Here is a tiny trained network, its code and every weight. The questions are about switching its units off for an input and a class, where a switched-off unit gives its printed mean instead of its output.

import numpy as np


def w(rows, s, z=0):
    codes = np.array(rows[::2]) - 128.0
    scale = np.full(codes.shape[1], s)
    scale[-1] = z or s
    return codes * scale


def f(y):
    return np.maximum(y, 0)


def log_softmax(a):
    a = a - a.max(-1, keepdims=True)
    return a - np.log(np.exp(a).sum(-1, keepdims=True))


def net(x, mask):
    res = np.array(x, float).reshape(1, 4) / 4 @ E
    y = f(res @ A[0][:, :-1].T + A[0][:, -1])
    res = res + np.where(mask, y, B[0][:, -1]) @ B[0][:, :-1]
    return log_softmax(res[-1] @ U[:, :-1].T + U[:, -1])


A, B = {}, {}
E = w([
[153,139,114,100,171,233,55,165],'x0',
[251,140,121,130,157,115,168,114],'x1',
[145,196,75,23,67,119,99,147],'x2',
[146,215,153,234,81,174,127,158],'x3',
],0.012)
A[0] = w([
[149,164,115,149,163,148,73,154,101],'n1',
[165,80,118,102,126,121,140,89,142],'n2',
[141,97,162,117,98,157,93,126,178],'n3',
[146,211,76,79,61,119,114,81,107],'n4',
[122,110,177,163,205,140,138,108,111],'n5',
[126,162,158,161,68,121,135,140,190],'n6',
[209,177,124,173,80,132,155,175,142],'n7',
[57,156,99,166,105,141,139,201,117],'n8',
[106,87,138,170,180,120,152,136,76],'n9',
[211,142,161,103,192,188,81,80,101],'n10',
[148,120,126,124,170,176,50,131,143],'n11',
[197,117,131,130,100,93,173,97,119],'n12',
[30,122,135,116,101,163,117,98,89],'n13',
[215,186,119,149,147,137,179,123,115],'n14',
[146,198,81,113,110,58,80,127,110],'n15',
[120,85,116,111,136,88,124,114,255],'n16',
[150,188,207,171,140,142,132,144,118],'n17',
[131,163,123,127,157,176,88,146,133],'n18',
[101,91,173,153,187,112,134,107,101],'n19',
[128,155,108,109,175,186,67,120,102],'n20',
[140,80,141,200,158,156,75,139,85],'n21',
[128,152,145,124,99,56,143,73,149],'n22',
[9,142,180,122,90,136,105,100,94],'n23',
[149,121,128,133,106,98,196,138,58],'n24',
[185,104,118,140,131,141,158,85,60],'n25',
[167,101,109,90,162,114,146,117,103],'n26',
[115,119,123,125,77,79,196,108,91],'n27',
[105,88,126,108,125,102,110,143,140],'n28',
[156,146,109,92,100,127,142,155,90],'n29',
[172,92,105,105,204,87,117,129,85],'n30',
[108,140,71,65,102,131,128,100,102],'n31',
[108,173,170,148,82,82,156,84,172],'n32',
[98,98,165,181,174,117,123,157,108],'n33',
[138,125,211,159,200,144,127,106,163],'n34',
[111,181,142,61,81,134,89,149,112],'n35',
],0.014,0.0071)
B[0] = w([
[111,75,95,81,95,89,109,165,205],'n1',
[81,102,128,116,150,133,13,99,201],'n2',
[154,74,135,87,99,190,141,178,180],'n3',
[101,232,146,148,120,78,175,25,253],'n4',
[111,214,179,153,96,136,149,56,214],'n5',
[55,84,172,8,121,176,66,173,236],'n6',
[45,145,185,21,195,94,41,165,250],'n7',
[111,147,72,124,207,99,94,180,236],'n8',
[139,193,133,142,114,93,126,105,194],'n9',
[197,109,103,126,113,135,229,203,238],'n10',
[204,53,157,55,63,107,212,184,238],'n11',
[205,119,58,195,171,198,171,183,204],'n12',
[200,190,61,182,252,105,135,159,223],'n13',
[140,169,2,137,243,119,109,146,226],'n14',
[132,194,176,150,72,116,143,63,213],'n15',
[71,103,122,46,107,211,62,125,235],'n16',
[64,91,148,98,145,61,45,92,236],'n17',
[144,75,114,70,92,141,169,143,223],'n18',
[80,183,143,131,58,84,153,77,203],'n19',
[140,86,130,84,86,74,199,198,231],'n20',
[127,159,147,89,91,75,137,104,219],'n21',
[170,62,90,87,78,199,207,219,214],'n22',
[215,178,33,234,219,133,134,228,254],'n23',
[141,115,66,161,104,62,167,186,169],'n24',
[181,166,108,185,196,49,167,115,172],'n25',
[57,106,117,130,182,104,41,172,202],'n26',
[187,39,167,128,59,121,186,158,208],'n27',
[57,70,125,88,190,89,76,177,185],'n28',
[139,193,142,201,101,85,135,86,181],'n29',
[96,145,148,125,166,52,38,129,211],'n30',
[121,172,130,103,131,72,110,74,221],'n31',
[116,37,101,43,34,162,146,198,231],'n32',
[135,175,177,127,71,108,148,75,213],'n33',
[142,182,171,124,95,181,143,66,232],'n34',
[135,191,141,125,68,100,144,62,245],'n35',
],0.0065,0.012)
U = w([
[162,62,125,120,50,114,222,144,84],'0',
[127,210,158,158,72,91,177,3,101],'1',
[176,159,77,181,232,99,151,135,120],'2',
[63,105,151,94,144,94,54,116,77],'3',
[115,115,122,103,111,178,120,93,255],'4',
[165,83,167,223,137,233,134,62,42],'5',
],0.014)

Each question gives the input, the list of numbers given to net, and the class t.
The units are the neurons (one row each of A and B). Each row of codes is followed by its name. A weight is (code - 128) times the scale printed after its matrix; where a second scale follows, it is the last column's (A, B and U).
mask holds one flag per neuron, in row order. A switched-off neuron (its flag False) gives its mean, the last column of its row in B, instead of its output. The means were averaged over made-up inputs and are rounded, as every weight is.
A unit's drop is (log p(t) with every unit on - log p(t) with that unit switched off) / (log p(t) with every unit on - log p(t) with every unit switched off).
The circuit of an input: a set's keep is (log p(t) with only the set's units on - log p(t) with every unit switched off) / (log p(t) with every unit on - log p(t) with every unit switched off). Starting from the 12 units with the biggest drops (on a tie, the unit counted first), units are removed one at a time, each time the one whose removal leaves the highest keep (on an exact tie, the one counted first), for as long as the keep stays at least 0.8.
circuit, biggest first: the units of the circuit, biggest drop first
unit that matters most: the unit with the biggest drop
top k neurons: the k neurons with the biggest drops, biggest first
drop when u is switched off: that unit's drop, to one decimal
input [8,-7,-1,4], class 0: unit that matters most	n11
input [8,-7,8,1], class 0: top 2 neurons	n20; n11
input [1,-7,0,-5], class 2: top 2 neurons	n23; n13
input [-2,4,3,2], class 2: top 3 neurons	n14; n12; n16
input [7,7,4,3], class 0: top 4 neurons	n11; n10; n20; n23
input [-8,7,7,6], class 0: top 4 neurons	n32; n22; n27; n12
input [-5,3,-5,-7], class 3: top 3 neurons	n30; n2; n26
input [-1,5,2,4], class 2: top 3 neurons	n14; n12; n16
input [4,7,6,-7], class 2: top 2 neurons	n10; n6
input [-5,2,-8,-7], class 1: top 2 neurons	n19; n5
input [7,-8,-5,-8], class 2: top 2 neurons	n13; n23
input [5,-3,5,7], class 3: drop when n7 is switched off	1.1
input [1,-7,0,-1], class 2: drop when n18 is switched off	0.0
input [-7,-6,-6,5], class 0: circuit, biggest first	n32
input [-4,7,-1,1], class 2: drop when n14 is switched off	0.3
